Below is a small trained network, with its code and all its weights. Each question gives an input and a class and asks what happens when units are switched off, that is, made to give their printed mean instead of their output.

import numpy as np


def w(rows, s, z=0):
    codes = np.array(rows[::2]) - 128.0
    scale = np.full(codes.shape[1], s)
    scale[-1] = z or s
    return codes * scale


def f(y):
    return np.maximum(y, 0)


def log_softmax(a):
    a = a - a.max(-1, keepdims=True)
    return a - np.log(np.exp(a).sum(-1, keepdims=True))


def net(x, mask):
    res = np.array(x, float).reshape(1, 5) / 4 @ E
    y = f(res @ A[0][:, :-1].T + A[0][:, -1])
    res = res + np.where(mask, y, B[0][:, -1]) @ B[0][:, :-1]
    return log_softmax(res[-1] @ U[:, :-1].T + U[:, -1])


A, B = {}, {}
E = w([
[139,51,64,110,53,188,183,183,215,70],'x0',
[160,146,127,89,114,191,9,16,154,60],'x1',
[226,81,160,113,141,91,190,53,204,201],'x2',
[186,198,113,49,37,154,185,110,48,148],'x3',
[134,126,129,128,129,124,121,134,126,128],'x4',
],0.011)
A[0] = w([
[79,115,141,202,209,77,73,154,211,136,48],'neuron 0',
[126,146,87,120,108,82,188,187,133,130,105],'neuron 1',
[79,185,52,131,128,149,81,189,93,101,119],'neuron 2',
[247,89,161,106,99,77,167,74,195,196,102],'neuron 3',
[194,180,79,83,87,145,178,136,76,154,132],'neuron 4',
[136,137,99,72,121,179,58,63,188,80,142],'neuron 5',
[123,156,166,133,183,71,111,124,57,191,33],'neuron 6',
[94,140,138,163,135,87,181,220,120,193,163],'neuron 7',
[104,98,135,108,152,142,181,149,126,116,41],'neuron 8',
[36,66,139,194,239,101,95,124,196,87,66],'neuron 9',
[167,179,78,58,102,149,181,122,68,156,76],'neuron 10',
[107,196,188,125,157,73,97,86,70,180,18],'neuron 11',
[134,156,99,56,75,150,168,129,44,170,84],'neuron 12',
[125,58,116,111,40,207,181,169,190,88,32],'neuron 13',
[64,165,103,166,113,145,108,175,101,91,128],'neuron 14',
[157,135,141,143,137,187,68,80,142,102,131],'neuron 15',
[130,186,131,43,108,135,167,123,77,161,112],'neuron 16',
[118,84,84,117,91,152,160,165,195,73,25],'neuron 17',
[218,117,147,143,132,146,146,54,165,171,92],'neuron 18',
[147,46,40,95,68,176,174,166,159,81,4],'neuron 19',
[76,131,149,164,108,68,174,140,80,167,123],'neuron 20',
[143,152,129,104,49,121,139,127,29,122,42],'neuron 21',
[126,165,116,38,95,148,118,87,122,142,63],'neuron 22',
[117,123,112,132,141,98,191,193,85,175,163],'neuron 23',
[71,140,116,129,88,142,99,139,56,88,95],'neuron 24',
[137,174,182,151,169,134,88,104,71,157,16],'neuron 25',
[131,160,207,137,197,93,102,88,42,163,72],'neuron 26',
[100,148,101,123,132,162,118,170,70,85,77],'neuron 27',
[77,138,117,120,120,143,114,126,111,188,40],'neuron 28',
[155,75,141,158,140,112,151,101,147,172,64],'neuron 29',
[98,132,121,149,138,109,206,178,102,175,175],'neuron 30',
[179,111,161,90,143,111,187,87,155,151,144],'neuron 31',
[88,162,115,147,86,167,113,152,66,92,72],'neuron 32',
[172,169,100,100,123,170,36,48,108,67,160],'neuron 33',
[63,166,86,91,128,151,87,164,93,79,118],'neuron 34',
],0.014,0.0043)
B[0] = w([
[199,65,133,174,202,89,70,186,165,189,223],'neuron 0',
[82,103,192,97,108,93,102,100,59,82,190],'neuron 1',
[137,169,7,78,143,200,198,94,82,194,199],'neuron 2',
[105,184,42,31,156,225,192,163,87,203,251],'neuron 3',
[163,58,126,200,180,85,86,160,179,170,222],'neuron 4',
[46,69,210,74,121,53,90,108,54,41,218],'neuron 5',
[142,179,157,205,58,151,83,69,181,104,217],'neuron 6',
[79,75,162,39,133,80,119,95,52,45,235],'neuron 7',
[84,107,139,131,130,113,86,150,144,85,153],'neuron 8',
[192,24,145,195,197,136,80,203,147,212,237],'neuron 9',
[194,77,153,187,174,104,65,168,139,172,215],'neuron 10',
[189,194,127,180,29,156,128,74,177,110,222],'neuron 11',
[125,71,111,178,200,80,72,182,174,165,216],'neuron 12',
[142,186,149,200,43,147,104,76,199,111,221],'neuron 13',
[191,156,106,64,168,200,169,153,99,196,193],'neuron 14',
[135,76,186,97,128,62,120,129,64,132,190],'neuron 15',
[163,75,141,192,183,85,99,201,168,183,207],'neuron 16',
[131,164,119,201,62,132,80,110,191,99,193],'neuron 17',
[87,160,42,76,157,216,188,128,42,163,212],'neuron 18',
[122,194,123,187,50,136,119,82,219,79,219],'neuron 19',
[101,111,156,101,83,91,117,125,102,114,205],'neuron 20',
[116,78,134,167,198,121,113,179,152,154,198],'neuron 21',
[92,83,120,171,167,55,99,144,136,134,186],'neuron 22',
[57,109,187,61,87,62,127,108,49,68,220],'neuron 23',
[131,166,67,67,125,182,179,118,88,175,185],'neuron 24',
[103,157,148,173,63,134,95,92,173,78,195],'neuron 25',
[83,233,121,183,66,144,152,63,179,111,233],'neuron 26',
[141,165,102,90,154,164,164,125,124,145,178],'neuron 27',
[150,145,123,127,111,126,110,95,139,128,146],'neuron 28',
[162,137,102,82,166,192,148,164,94,143,175],'neuron 29',
[57,103,161,81,97,79,126,125,47,85,220],'neuron 30',
[91,186,40,94,125,188,188,172,61,161,204],'neuron 31',
[111,140,102,88,147,177,159,125,108,168,184],'neuron 32',
[52,74,208,73,81,63,82,128,31,39,231],'neuron 33',
[165,194,62,59,134,173,198,128,97,179,193],'neuron 34',
],0.011,0.023)
U = w([
[81,59,203,20,110,46,110,116,25,39,196],'0',
[122,180,28,31,183,202,187,132,90,201,98],'1',
[151,11,145,211,228,93,93,194,176,210,2],'2',
[133,214,140,207,25,141,117,62,212,76,152],'3',
],0.011,0.0057)

Each question gives the input, the list of numbers given to net, and the class t.
The units are the neurons (one row each of A and B). Each row of codes is followed by its name. A weight is (code - 128) times the scale printed after its matrix; where a second scale follows, it is the last column's (A, B and U).
mask holds one flag per neuron, in row order. A switched-off neuron (its flag False) gives its mean, the last column of its row in B, instead of its output. The means were averaged over made-up inputs and are rounded, as every weight is.
A unit's drop is (log p(t) with every unit on - log p(t) with that unit switched off) / (log p(t) with every unit on - log p(t) with every unit switched off).
The circuit of an input: a set's keep is (log p(t) with only the set's units on - log p(t) with every unit switched off) / (log p(t) with every unit on - log p(t) with every unit switched off). Starting from the 12 units with the biggest drops (on a tie, the unit counted first), units are removed one at a time, each time the one whose removal leaves the highest keep (on an exact tie, the one counted first), for as long as the keep stays at least 0.8.
units of the circuit, in order: the units of the circuit, biggest drop first
k most important neurons: the k neurons with the biggest drops, biggest first
drop of u: that unit's drop, to one decimal
input [-4,2,6,7,-4], class 2: units of the circuit, in order	[neuron 16]
input [-8,6,-3,-2,2], class 3: 2 most important neurons	[neuron 26; neuron 11]
input [-7,-6,3,8,-6], class 2: 3 most important neurons	[neuron 16; neuron 12; neuron 4]
input [0,7,4,8,-4], class 2: 3 most important neurons	[neuron 4; neuron 10; neuron 16]
input [0,-6,8,-8,-3], class 1: 3 most important neurons	[neuron 3; neuron 31; neuron 29]
input [-4,0,-3,-1,-5], class 3: 2 most important neurons	[neuron 3; neuron 18]
input [8,1,6,-2,-1], class 3: 2 most important neurons	[neuron 13; neuron 19]
input [1,-7,-8,-8,1], class 1: 3 most important neurons	[neuron 2; neuron 14; neuron 34]
input [5,6,-7,1,-8], class 1: 4 most important neurons	[neuron 2; neuron 34; neuron 24; neuron 14]
input [4,-5,7,8,0], class 2: 3 most important neurons	[neuron 4; neuron 10; neuron 12]
input [2,-1,-3,3,5], class 1: 2 most important neurons	[neuron 9; neuron 0]
input [5,5,-6,3,-4], class 1: 4 most important neurons	[neuron 2; neuron 34; neuron 24; neuron 7]
input [-7,5,-6,3,-7], class 3: 2 most important neurons	[neuron 11; neuron 25]
input [4,-2,-2,-5,0], class 2: units of the circuit, in order	[neuron 9]
input [6,-4,-4,-3,8], class 3: drop of neuron 19	0.1
input [7,-8,7,-2,-7], class 0: drop of neuron 7	0.2
input [5,-8,-1,-7,-2], class 0: drop of neuron 7	5.0
